In the rows, zero is written as 128.
Each row of numbers stands for one thing and depends on some of the facts below. Use the named rows to name the rest.

Some things and their rows:
[ 99 117  51 173 175 155 123 122 129 133 123  76 115  93 135 156  99 150
 116 106  93 120 168  99 154 168  50 144 123 151 123 119 116  94 126  76
 123 118 125 125 135 121 131 153 120 114] -> riskistes
[121 152  88 153 158 137 169 107 128 204 134 110  98  83 170 167  75 152
 135 122 105 151 148 129 155 149  67 171 139 165 120 152 178 108 119  66
 149 152 139 149 136 131 127 115  63 101] -> katre
[130  68  99 142 143 133 158 124 127 174  99 111  87 120 133 135 129 158
 186 114 102 139 121 103 169 120  33 129 120 124 115 140 149  79 134 104
 142 144 118 143 108 143 140 101  88 116] -> gedan
[119  79 111 141 139 141 174 109 130 173  94 116  97 130 140 118 125 134
 170 111  89 116 118 108 178 115  30 137 107 118 113 136 153  62 144 101
 140 139 127 158 129 131 151 110  86 114] -> sedrek
[126 129  96 158 170 161 175 124 124 165 122 118 136  81 163 153 117 163
 179 130 141  99 177  74 178 118  59 131 142 122 134  99 113 140 127  73
 115 134 148 139 163 170 128 133  58 161] -> ploplon
[ 93 111  62 176 190 159 122 120 126 129 121  91 111  90 137 163 114 165
 131 119 113 131 168  97 144 167  45 133 138 136 131 124 113  96 131  73
 131 141 113 118 116 114 132 145 134 112] -> didru
[ 87 109  66 175 187 160 124 123 128 130 117  91 110  93 142 158 111 163
 125 123 112 124 166  98 148 167  50 137 131 144 129 124 121  95 132  71
 128 142 118 117 121 116 135 149 132 116] -> nolabo
[ 93 121 137 162 146 119 162 134 117 191 134 110 117  99 170 153 117 191
 139  93 136 106 166  86 118  98  26 140 137 148 145 107 156 112  79  91
  86 123 136 134 150 165 147 131 129 105] -> ploskin
[147 136  93 161 165 156 177 108 150 139 121 119 124  86 168 149 107 155
 179 125 131  95 155  86 175 110  75 133 136 118 144 106 107 132 139  62
 115 158 140 138 153 152 146 138  70 163] -> nosil
[141  80 104 174 150 186 148 135 148 159 155 111  64  69 189 161  53 143
 192 100 141 105 175 108 141 127  71 166 147 130 107 142 139  77 127 105
 126 125 145 144 101 179 139 116 142 123] -> gributi
[104 109  76 175 214 162 139 122 130 137 128  86 116  84 123 167 108 145
 133 105 113 128 165  93 132 157  52 128 148 140 132 107 105  84 129  67
 141 152 105 118 120 110 140 141 152 105] -> bagren
[169 137 100 145 176 157 179 118 158 154 133 114 139  76 151 169 104 152
 190 111 119 105 166  82 156 110  77 121 147 115 147  96  98 113 147  67
 127 158 136 148 154 149 138 124  65 151] -> grapletrim
[107  99  60 171 206 158 132 136 122 153 133  69 122  72 118 164 106 140
 129  99 108 132 171  91 143 163  52 135 143 155 124  98 114  92 131  78
 136 128 115 115 135 128 129 138 138 100] -> makabu
[ 79 104  66 175 197 169 139 129 115 155 124  83 128  79 133 147 107 138
 118 106 106 113 173  98 154 170  51 137 124 143 116 109 124  90 141  85
 131 117 127 129 152 126 136 154 128  99] -> pedrogu
[ 96 127  82 164 195 173 134 116 135 131 128  95 123  95 133 156 104 149
 125 107 100 121 167 105 140 166  44 140 134 128 129 115 103  74 134  72
 132 134 122 137 134 101 146 146 134 110] -> skovus
[118  66  92 180 169 152 163 127 115 179 148 116  87  57 190 163  64 132
 187 110 126  84 174 106 172 123  87 167 130 146 112 139 150  85 139  92
 137 120 148 146 137 182 118 141 152 103] -> geruk
[151  67  92 141 155 132 166 117 117 168  96  97  84 122 121 139 123 130
 179 109 110 140 111  90 165 104  25 140 136 137 110 119 131  82  98  91
 137 143 104 135 105 153 139  95 105 124] -> lutrur
[138  84  97 167 145 177 153 128 142 157 147 121  72  77 188 155  53 137
 188 100 127  92 170 109 152 126  73 171 136 131 111 142 140  75 128  98
 126 119 147 154 115 178 136 130 138 120] -> zeskeplu

There are 2 kinds of fact about the things: θ, κ.
θ: refers to; κ: is of sort
θ murir <- nosil klimel drogrom
θ trutuvi <- riskistes kolizi
θ padam <- graskamil rula
θ luklin <- muskes zosesu
θ klimel <- bugupu
θ geskis <- bugupu trukipel
θ grubre <- zosesu trutuvi
θ grapletrim <- plunuk grilek
θ plutrok <- plunuk plidi luklin zedrek
θ flosobin <- pubreskol guten sunupor brugrek dotra
θ radras <- pubreskol katre padam luklin skabrulal
θ begak <- gributi trulu
θ gedan <- guten
θ ribrum <- kloplo dubragre lutrak
θ didru <- nolabo
θ vaben <- tavo
θ sebri <- tavo geruk pedrogu
θ gudupom <- zigrem grifem didru
θ dotra <- brugor diduk griplu
θ lutrak <- brugor geskis
θ briklakli <- brugor fibran graklutrus
θ plabi <- fesi drogel drimopluk
θ vetam <- pegro vaben
θ bagren <- pegro dedruk guno
θ labrul <- trukipel
θ pegro <- dunal
θ plunuk <- studri
θ plubruklar <- plopluk
θ makabu <- flebim posto
θ rutuflur <- drogel
θ kize <- drogel skulem
θ posto <- pigas
θ lutrur <- tedre zogram
θ naska <- tedre
θ flana <- tibin
θ nagrazan <- klimel rula
θ noflor <- geskis guno grifem
θ veku <- flotrim trogres
θ griplu <- flotrim briklakli kastinus
θ klutrik <- poba
θ muskes <- poba sedrek
θ lopa <- nidi reson
θ flapon <- nidi
θ plidi <- gridri famu sedrek plubruklar nagrazan
θ flotrim <- lazek steku
θ fesi <- ploskin
θ tibin <- sigruk
θ famu <- grifem rogrem
θ stizur <- vute plutrok skulem
θ dubragre <- negis
θ brugor <- treplol
θ nukel <- famu
θ kastinus <- vavuk pomi
θ drimopluk <- vavuk
θ flebim <- geruk
θ plubrir <- fibran plubruklar steku
θ poba <- zeskeplu
θ gofitro <- zeskeplu
θ kolizi <- zubul
θ grilek <- skovus sedrek
θ graskamil <- sedrek
θ plopluk <- gedan
θ studri <- nukel grilek
θ grake <- sunupor griplu gudupom dotra
θ skabrulal <- lugra
θ vute <- pedrogu
θ brefabus <- plubrir
θ zigrem <- sonur
θ kloplo <- grilek vetam nokler lopo
θ steku <- nofol
θ gezik <- steku
θ gributi <- steku libuvim
θ drogel <- ploplon
θ skovus <- nagrazan
θ sudrik <- vetam
θ pludran <- difli
θ grofor <- lopa
θ trimun <- porik
θ difli <- notis
θ noflaplel <- grake
θ rula <- zedrek
θ zeskeplu <- libuvim
θ gadem <- zogram
[nosil grofor grapletrim tibin rutuflur gropan nidi grifem gofitro ploplon nagrazan notis sudrik flapon] κ d
[riskistes flosobin bagren graskamil bugupu plabi pubreskol trulu nolabo tavo zigrem brugor fesi diduk pegro plopluk drogel pigas murir tedre drogrom poba makabu ribrum klutrik stizur treplol didru padam vavuk kize fibran skovus pomi gadem vaben nukel naska radras griplu plidi pedrogu steku rogrem gudupom vetam grubre difli noflor lopa brugrek grake luklin zedrek skabrulal begak lopo skulem labrul zogram brute] κ a
[flana muskes gezik katre zubul posto libuvim graklutrus klufe] κ f
[zosesu plunuk guten laran dunal studri veku lutrur noflaplel flotrim brefabus lazek vute negis famu kolizi dubragre trutuvi sedrek gedan briklakli plubruklar trimun grilek porik nokler dotra] κ b
[gributi kloplo flebim geskis dedruk guno gridri sigruk trogres gibrul geruk zeskeplu drimopluk sebri sunupor lugra rula sonur nofol reson pludran] κ c
[trukipel nosto klimel ploskin plutrok lutrak plubrir kastinus] κ e

Which thing is each row?
No name comes twice in this set of rows, the named rows included.
[125  61 108 135 163 132 178 124 109 195 101 105 107 110 121 135 131 129
 181 116 103 132 124  95 173 117  28 133 127 130 108 119 146  70 132 101
 148 132 123 151 132 151 132  97  96 110]	vute
[131  77  88 162 140 150 147 118 130 158 147 123  84  83 187 172  57 152
 188 110 108  88 178 109 166 119  77 170 131 139 121 159 138  76 131  87
 131 115 150 156 119 170 114 140 137 114]	lugra
[129  65  88 178 167 152 167 129 115 177 152 107  89  61 183 170  61 124
 189 105 125  91 173 102 165 115  81 164 143 152 112 134 141  83 131  88
 143 121 138 146 129 186 117 132 151 108]	flebim
[137 135  98 164 166 149 177 112 151 145 113 122 127  89 178 148 114 169
 180 132 133  95 156  89 184 109  80 126 129 115 150 114 123 136 157  63
 119 165 142 135 146 145 138 148  66 155]	grifem
[123  66  93 147 136 124 156 121 124 173  91 112  87 125 142 129 132 161
 179 122 101 134 123 104 174 124  33 134 116 125 114 144 159  81 145 100
 138 142 123 139 109 140 142 111  87 114]	guten
[ 92 107  73 176 186 166 112 142 134 134 123  89 106  85 136 165 117 175
 134 118 120 144 176  93 135 178  41 128 144 137 126 125 119 101 140  81
 121 138 118 116 109 118 137 143 130 114]	griplu
[114  74  85 175 143 146 141 127 130 155 141 125  75  79 202 169  72 172
 197 122 128  97 180 110 166 126  78 162 133 138 122 169 148  89 144  87
 131 134 148 143 101 173 113 141 139 113]	sunupor
[ 80 110  75 180 181 177 125 131 139 133 119  92 100  89 149 147 110 166
 122 115 122 126 169  97 141 181  47 134 129 133 122 124 127  98 146  88
 118 133 128 118 118 118 150 149 121 116]	fibran
[156 121  96 164 195 148 188 121 149 160 130 104 136  67 157 159 110 145
 185 115 135 104 154  84 166 111  88 122 144 124 147  84 111 131 153  66
 130 168 130 134 154 157 140 129  84 147]	sudrik
[109 123  80 157 189 174 122 122 137 134 135  98 123  91 126 165 100 157
 130 104  96 131 172 103 128 165  44 135 142 125 129 123  97  70 134  74
 131 131 119 142 130 105 140 139 128 110]	plidi
[ 86 101  57 182 196 158 136 130 121 148 124  75 118  74 131 152 104 141
 119 107 106 117 165  94 152 168  56 138 127 153 118 107 122  96 135  82
 130 127 118 120 142 129 131 151 134 105]	pigas

Now the same things, written a new way:
Some rows with their names:
[131  98 123 142 129 136  95 153 136 148 102 107 153  77 140 147 140 143
 125 118 137 134 146 163 107 128 129 111 135 120 114 139 137 124 174 108
 179 120 124 129 132 109 150 103 184 145  89] -> drimopluk
[110 110 135 147 118 105 151 118 127 123 144 115 129 137 129 145 125 138
 122 112 131 121 141 153 136 137 149 138 144 123 134 127 151 120 120 144
 102 124 116 138  79 117 126 130 113 117 122] -> steku
[160 107 138 116 102 114 149 139 113 140 133 121 113 122 112 137 133 120
 114 138 144 117 137 125 130 139 101 124 105 147 137 126 117 137 143 125
 176 119 122 144 165 142 132 110 153 160 117] -> negis
[136 126 115 155 129 162 158 113 132 125 108 129 109 113 113 146 123 131
 140 148  99 134  94 114 148 134 122 135 156 112 105 149 122 127 155  93
 144 169 159 126 126 129 132  86 148  90 164] -> gropan
[147 135 126 126 127 137 108 133 165 139 128 120 126 141 147 133 113 117
 110 134 134 120 102 138  91 120 132 111 124 148 125 105 139 100 100 116
 163 156 197 111 109 140 134 104 150 147 122] -> libuvim
[131 111 124 129 121  98 134 116 115 122 148 121 129 144 130 143 135 131
 128 103 136 116 130 156 129 140 134 147 141 127 142 131 154 119 121 130
 115 136 103 136  79 119 123 119 118 116 115] -> pomi
[155 108 138 119 101 115 153 139 113 140 135 116 113 123 115 136 130 123
 114 140 143 118 139 123 132 139 104 123 106 150 138 125 117 140 143 125
 174 117 129 144 165 140 132 112 151 159 120] -> sedrek
[113 108 136 144 119 105 154 117 127 123 146 112 130 144 131 143 125 143
 124 117 130 121 139 152 140 135 146 138 146 136 134 123 152 120 119 141
 102 123 116 139  78 115 124 130 108 113 128] -> skabrulal
[154 105 154 156 106 141 160 149 127 128 113  87 117 141 146 103 123 151
 138  68 138 128 155 172 146 125 116 154 123 144  97 138 104 130 138  98
 112 130 175 138 136 172 134 119 145 158 106] -> nosto
[130  98 126 140 130 140 104 151 139 148 106 103 152  83 144 142 136 155
 129 126 135 133 145 161 112 125 128 109 137 135 114 134 138 127 172 109
 175 117 129 131 132 105 147 106 176 139  98] -> gibrul
[173 107 143 144 107 133 139 150 114 125 114  96 116 142 145 105 135 135
 139  53 143 124 146 178 135 131 106 163 116 133 104 148 105 126 138  86
 126 145 161 134 137 178 134 106 157 164  92] -> ploskin
[163  99 162 113 145 142 130 129 194 138  98 136 141 158 133 149 120 127
 114 158 123 120  86 163 110 105 115 102 131 150  98  91 110  59 101 140
 165 124 157 122  94 152 129 117 118 143 150] -> posto
[115 109 134 142 119 103 148 117 126 123 144 117 131 139 128 145 128 138
 124 111 131 120 138 153 135 137 145 139 144 125 134 126 151 118 119 142
 105 125 111 138  79 118 125 129 111 115 121] -> zigrem
[141 106 148 132 100 120 164 140 124 141 128 115 117 114 109 140 125 126
 110 146 139 121 146 122 136 136 114 115 108 141 129 122 113 136 144 137
 166 108 132 146 165 140 136 122 147 161 122] -> grilek
[124 113 124 135 119 100 141 117 116 122 151 116 127 146 133 141 131 135
 126 106 134 117 134 153 133 139 139 145 141 135 142 128 156 123 120 131
 111 135 113 136  80 116 124 121 117 114 120] -> trulu
[141 107 149 132  99 120 163 140 123 141 127 116 116 114 109 140 125 125
 109 145 139 122 146 123 135 136 114 116 109 138 129 122 113 137 144 138
 165 108 133 147 165 141 136 121 147 162 122] -> studri
[105 135 201 112 109 127 131 117 147 145 126 144 125 123 113 119  76 147
 147 170 117  90 234 112 103 161  87 115 157 135 141 136  98 189 105 179
 125 113 119 144 167 176 160 114 133 140 139] -> trimun
[142 104 113 131 128 133  90 152 125 148 113 103 148  90 149 141 143 147
 131 115 140 130 140 161 106 130 121 116 133 140 124 138 145 133 174  95
 184 130 128 127 134 104 145  94 186 141  90] -> nofol

Name these rows:
No name comes twice in this set of rows, the named rows included.
[144 137 128 123 125 144 132 130 166 143 147  98 120 172 166 123 105 148
 116 158 131 121  99 131 112 112 131 107 132 210 132  90 148 113  96 110
 156 149 221 115 107 124 124 106 134 133 155]	zubul
[128 110 129 130 122 101 144 115 119 123 150 116 129 152 133 142 131 139
 127 111 133 116 131 156 136 137 135 145 143 142 140 126 153 119 119 132
 111 130 109 137  78 116 121 122 112 112 126]	zedrek
[151 108 151 161 103 140 158 150 124 127 113  85 116 139 147 104 124 147
 136  65 139 129 158 171 145 127 120 154 121 140  99 141 105 132 139  96
 111 133 178 137 138 172 135 117 150 161 102]	plubrir
[ 92 109 144 163 116 110 163 119 137 124 138 111 134 128 125 146 120 141
 118 119 127 125 150 150 140 134 162 130 147 115 126 124 148 119 121 154
  92 114 124 139  79 115 130 141 108 118 125]	begak
[124 101 123 146 127 138 102 153 135 149 107  99 151  81 146 143 136 151
 125 123 136 135 149 158 110 126 133 108 136 131 116 135 141 131 174 107
 174 120 136 129 133 103 148 105 182 142  94]	gributi
[ 97 106 146 158 117 110 165 117 138 124 140 111 133 136 126 146 120 146
 120 123 126 124 147 152 144 132 158 130 148 126 126 120 147 119 120 153
  92 113 122 141  78 114 128 141 103 114 132]	radras
[129  98 125 142 128 138 104 152 137 149 107 100 152  86 146 142 136 154
 127 126 135 134 147 160 114 124 129 109 137 138 115 134 140 127 173 107
 177 117 133 130 132 103 146 105 178 141  99]	rula
[112 127 124 177 125 169 172 115 141 126 104 119 112 103 111 151 114 133
 132 154  95 141 108 109 152 131 141 127 158 101  97 147 120 129 157 105
 133 160 175 127 127 125 137  97 148  94 166]	gofitro
[ 72 100 115 107 132 113 167 112 150 105 135 139 114 120 107  73  88 170
 128  79 124 143 126 106  99 120 152 144 156 156 147 101 172 123 133 150
 110 119  80 167  94 141 129 173  46  90 106]	difli
[107 109 137 150 119 107 156 117 130 123 145 111 131 140 130 144 124 143
 122 118 129 121 142 152 140 134 151 135 146 132 132 123 151 120 120 144
  99 121 119 139  78 114 126 132 108 115 129]	poba
[156 107 151 157 105 138 152 151 122 127 111  89 117 138 145 105 126 144
 136  61 140 128 155 173 141 128 117 156 120 133  99 144 105 130 139  95
 114 136 173 136 137 174 136 114 153 162  99]	kastinus
[162 104 141 114 104 114 152 138 115 140 130 122 116 125 111 139 133 121
 116 140 143 117 135 128 133 138  98 124 106 147 135 124 113 133 143 127
 178 116 119 146 164 143 131 111 150 160 120]	dunal
[ 99 105 146 158 119 107 157 118 138 123 131 121 136 124 119 152 124 134
 118 113 126 124 146 155 136 134 158 132 146 102 122 126 143 111 122 156
  96 114 111 140  77 122 131 140 108 120 119]	plabi
[195  96 100 126 135 161 118 163 113 165 125 124 139   4 142 151 139 186
 143 108 153  83  95 180 133 150 102 117 120 124 118 126 137 143 125 117
 156 109 133 117 125  82 152 118 169 104  76]	sigruk
[122 100 125 148 127 140 106 151 137 149 108  97 151  82 146 143 135 154
 125 126 135 135 150 158 113 125 135 106 137 136 114 133 141 131 174 108
 173 117 138 130 133 102 148 106 180 142  98]	zeskeplu

The same things again, as new rows of numbers:
Some things and their rows:
[122 136 127 123 133 129 122 127 123 137 127 132 126 117 136 126 130 121
 133 135 123 122 132 117 117 123 125 127 132 121 121 126] -> begak
[121 131 125 125 122 128 121 124 125 135 136 122 127 118 134 121 126 120
 127 137 130 127 128 124 119 123 125 132 122 121 119 126] -> drogel
[122 125 125 129 120 153 151 140 128 129 138 144 125 115 134 144 129 123
 128 143 125 132 123 126 115 124 125 126 122 124 120 131] -> brugrek
[119 124 139 137 116 155 143 148 123 147 148 122 124 128 140 144 128 123
 132 119 128 148 137 118 115 126 125 138 123 123 122 129] -> gudupom
[123 126 124 122 130 118 121 133 149 131 123 121 131 139 136 123 125 127
 122 116 130 121 125 167 135 134 126 126 148 122 121 126] -> posto
[120 135 125 121 152 122 122 124 118 145 120 127 126 118 146 133 127 124
 123 119 122 120 123 136 119 123 124 139 144 122 122 136] -> lutrur
[134 125 128 125 118 115 124 125 143 121 124 122 128 161 115 122 125 142
 122 115 131 130 132 128 136 148 137 121 124 142 140 124] -> geskis
[169 124 144 155 118 112 125 121 127 119 122 121 127 154 119 122 125 139
 122 111 149 128 131 116 184 123 155 121 123 148 188 122] -> trukipel
[122 124 127 124 123 153 158 129 131 121 123 139 127 116 134 149 131 121
 137 148 122 136 123 128 116 128 125 123 122 122 120 140] -> pubreskol
[123 125 123 123 136 130 133 124 117 137 123 122 129 116 132 123 125 130
 122 135 129 123 121 144 116 123 124 144 126 129 120 140] -> trutuvi
[127 128 124 123 123 139 135 129 119 121 140 133 126 116 118 122 129 122
 129 150 126 128 124 124 117 125 125 129 122 124 119 129] -> pomi
[122 125 125 120 121 118 124 134 136 121 123 121 147 168 119 133 125 131
 129 116 124 134 128 157 125 138 125 123 145 139 121 125] -> muskes
[121 134 128 123 133 131 121 127 123 136 129 134 125 117 139 126 131 120
 132 132 123 122 131 118 115 124 125 126 133 122 121 126] -> labrul
[122 126 123 124 121 142 139 129 118 124 139 131 126 117 125 122 127 122
 127 149 130 126 124 123 115 125 124 128 124 125 120 126] -> pigas
[125 129 141 135 123 117 123 123 116 129 123 130 125 146 117 121 128 128
 141 115 124 126 133 115 117 135 126 121 123 130 146 125] -> rutuflur
[137 125 127 133 126 114 122 123 161 121 122 121 130 139 122 123 126 127
 120 115 135 124 123 141 157 141 128 121 126 121 131 124] -> lugra
[122 125 123 121 152 132 142 133 119 131 121 121 126 114 141 124 127 143
 122 141 122 121 122 136 116 124 126 140 124 135 121 130] -> nokler
[130 124 127 124 120 114 124 124 139 121 124 122 129 164 115 122 125 138
 122 115 135 132 130 130 143 143 133 121 126 141 141 124] -> nofol

Rows to name:
No name comes twice in this set of rows, the named rows included.
[174 123 141 148 120 111 135 122 145 118 120 120 125 136 122 122 126 152
 120 113 123 123 142 114 182 124 175 120 121 152 181 122]	lutrak
[117 124 128 124 121 153 143 150 128 144 123 126 124 127 132 167 127 141
 129 116 120 150 134 142 143 124 125 146 122 129 137 148]	dotra
[132 123 121 122 139 126 140 128 148 120 120 124 151 136 127 144 126 124
 127 129 129 126 121 171 130 147 125 122 145 124 122 130]	katre

